Below is a small trained network, with its code and all its weights. Each question gives an input and a target symbol and asks what happens when units are switched off, that is, made to give their printed mean instead of their output.

import numpy as np


def w(rows, s, z=0):
    codes = np.array(rows[::2]) - 128.0
    scale = np.full(codes.shape[1], s)
    scale[-1] = z or s
    return codes * scale


def norm(h):
    return h / np.sqrt((h * h).mean(-1, keepdims=True) + 1e-5)


def f(y):
    return np.maximum(y, 0)


def softmax(a):
    e = np.exp(a - a.max(-1, keepdims=True))
    return e / e.sum(-1, keepdims=True)


def log_softmax(a):
    a = a - a.max(-1, keepdims=True)
    return a - np.log(np.exp(a).sum(-1, keepdims=True))


def net(x, mask):
    ids = ['ΘΞαδεζψω'.index(c) for c in x.split()]
    T = len(ids)
    res = E[ids] + P[:T]
    r = norm(res)
    for j in range(2):
        rows = slice(3 * j, 3 * j + 3)
        q, k, v = (r @ M[0][rows].T for M in (Q, K, V))
        z = softmax(np.where(np.tri(T) > 0, q @ k.T / 3**0.5, -1e9)) @ v
        o = O[0][rows]
        res = res + np.where(mask[j], z, o[:, -1]) @ o[:, :-1]
    y = f(norm(res) @ A[0][:, :-1].T + A[0][:, -1])
    res = res + np.where(mask[2:26], y, B[0][:, -1]) @ B[0][:, :-1]
    return log_softmax(norm(res)[-1] @ U[:, :-1].T + U[:, -1])


Q, K, V, O, A, B = {}, {}, {}, {}, {}, {}
E = w([
[128,121,154],'Θ',
[128,120,203],'Ξ',
[4,138,152],'α',
[140,120,115],'δ',
[116,130,221],'ε',
[154,126,103],'ζ',
[108,114,174],'ψ',
[188,141,116],'ω',
],0.021)
P = w([
[133,122,77],'0',
[101,253,136],'1',
[122,92,119],'2',
[106,227,136],'3',
[147,72,131],'4',
[120,229,151],'5',
[154,61,136],'6',
[120,220,169],'7',
[163,52,142],'8',
[134,220,170],'9',
[126,57,183],'10',
[120,201,193],'11',
[145,42,151],'12',
],0.011)
Q[0] = w([
[98,215,83],'H0',
[107,4,54],'H0',
[209,139,94],'H0',
[188,66,174],'H1',
[105,109,204],'H1',
[171,236,171],'H1',
],0.012)
K[0] = w([
[9,116,24],'H0',
[214,138,190],'H0',
[118,116,146],'H0',
[159,139,205],'H1',
[192,125,128],'H1',
[110,33,112],'H1',
],0.012)
V[0] = w([
[84,159,79],'H0',
[65,87,119],'H0',
[117,116,146],'H0',
[182,36,191],'H1',
[184,167,68],'H1',
[9,124,147],'H1',
],0.014)
O[0] = w([
[87,151,184,86],'H0',
[48,2,105,158],'H0',
[83,131,129,163],'H0',
[133,208,142,254],'H1',
[148,144,79,10],'H1',
[50,155,173,176],'H1',
],0.0096,0.0056)
A[0] = w([
[164,97,181,174],'N0',
[9,195,136,116],'N1',
[195,128,158,178],'N2',
[139,240,70,138],'N3',
[133,142,42,18],'N4',
[58,179,176,131],'N5',
[156,63,150,141],'N6',
[138,216,172,164],'N7',
[111,46,170,192],'N8',
[215,132,132,88],'N9',
[134,184,98,96],'N10',
[138,159,172,157],'N11',
[58,68,163,151],'N12',
[65,105,36,244],'N13',
[107,166,164,122],'N14',
[91,199,105,102],'N15',
[138,151,75,95],'N16',
[83,37,126,103],'N17',
[127,109,166,53],'N18',
[131,75,49,3],'N19',
[151,162,145,182],'N20',
[40,65,156,175],'N21',
[116,48,34,91],'N22',
[119,47,74,154],'N23',
],0.014,0.0053)
B[0] = w([
[145,116,50,207],'N0',
[164,122,123,247],'N1',
[115,122,58,198],'N2',
[114,120,155,170],'N3',
[138,185,181,131],'N4',
[159,142,109,254],'N5',
[155,125,182,172],'N6',
[147,170,99,238],'N7',
[209,114,160,226],'N8',
[141,92,104,167],'N9',
[138,109,131,142],'N10',
[143,117,128,208],'N11',
[164,123,112,233],'N12',
[168,242,77,166],'N13',
[121,149,160,198],'N14',
[176,156,201,161],'N15',
[69,188,160,134],'N16',
[106,88,126,176],'N17',
[137,122,122,146],'N18',
[188,116,159,134],'N19',
[51,183,98,186],'N20',
[188,91,120,248],'N21',
[255,150,108,144],'N22',
[102,205,193,154],'N23',
],0.01,0.0093)
U = w([
[93,147,118,72],'Θ',
[88,153,80,161],'Ξ',
[88,139,152,212],'α',
[128,134,114,25],'δ',
[120,163,179,76],'ε',
[139,147,82,3],'ζ',
[158,63,145,170],'ψ',
[110,123,7,187],'ω',
],0.015,0.0039)

Each question gives the input, a string of symbols that net reads in full, and the target symbol t.
The units are the heads (3 rows each of Q, K, V and O) and the neurons (one row each of A and B). Each row of codes is followed by its name. A weight is (code - 128) times the scale printed after its matrix; where a second scale follows, it is the last column's (O, A, B and U).
mask holds one flag per unit, heads first, then neurons. A switched-off unit (its flag False) gives its mean, the last column of its rows in O or B, instead of its output. The means were averaged over made-up inputs and are rounded, as every weight is.
A unit's drop is (log p(t) with every unit on - log p(t) with that unit switched off) / (log p(t) with every unit on - log p(t) with every unit switched off).
The circuit of an input: a set's keep is (log p(t) with only the set's units on - log p(t) with every unit switched off) / (log p(t) with every unit on - log p(t) with every unit switched off). Starting from the 12 units with the biggest drops (on a tie, the unit counted first), units are removed one at a time, each time the one whose removal leaves the highest keep (on an exact tie, the one counted first), for as long as the keep stays at least 0.8.
circuit, biggest first: the units of the circuit, biggest drop first
top k neurons: the k neurons with the biggest drops, biggest first
which heads matter: for each layer, one digit per head in row order, 1 if its drop is at least 0.15 and else 0, layers parted by /
drop when u is switched off: that unit's drop, to one decimal
input ψ δ ζ δ ε ζ Ξ Ξ δ Ξ α, target ψ: circuit, biggest first => (H1)
input ψ ψ α ψ, target ψ: top 2 neurons => (N21; N20)
input α Ξ Ξ ω, target ψ: which heads matter => 11
input α ε ψ δ, target ψ: circuit, biggest first => (H0; H1; N21)
input α Ξ α ψ ζ Ξ ζ ψ ω Ξ Θ, target ω: top 2 neurons => (N0; N2)
input ω δ ψ, target ω: circuit, biggest first => (H0; H1; N2)
input δ ψ ζ Ξ α α Ξ Θ, target ψ: which heads matter => 10
input α Ξ ω δ α ω α ψ, target ψ: which heads matter => 10
input ψ α ψ α ω ω, target ε: circuit, biggest first => (H1; H0)
input ε α α ζ, target ψ: circuit, biggest first => (H1; H0; N21)
input Ξ α ψ δ ψ ζ, target ε: which heads matter => 01
input ε ψ ω Ξ ζ Ξ δ ζ ω ψ δ, target ω: which heads matter => 10
input ψ ψ α Ξ α Ξ Ξ ψ α, target ψ: which heads matter => 01
input ψ Ξ ψ ω ω, target ω: which heads matter => 00
input δ Ξ ψ Ξ ω ω α ψ ζ ψ, target ω: which heads matter => 01
input Θ ψ ζ Ξ ω Ξ Ξ, target ω: which heads matter => 11
input α ψ ω Ξ, target ψ: which heads matter => 10
input ψ δ Θ Ξ ψ Ξ ψ ζ, target ε: which heads matter => 00
input ψ ψ ε δ, target ε: which heads matter => 01
input ψ Ξ ψ ω, target ε: which heads matter => 00
input Ξ α ζ ψ α ε ω, target ω: which heads matter => 10
input ψ ζ ω δ ψ ψ ψ δ ψ ω δ, target ω: top 2 neurons => (N2; N8)
input Θ δ α Ξ ω ζ ε, target ω: top 2 neurons => (N2; N0)
input α δ ω ζ, target ψ: drop when H1 is switched off => 0.5
input Ξ Ξ Ξ Ξ ω ψ ω ψ Ξ, target ω: drop when N6 is switched off => -0.1
input ω ψ α δ Ξ δ, target ψ: drop when N21 is switched off => 0.1
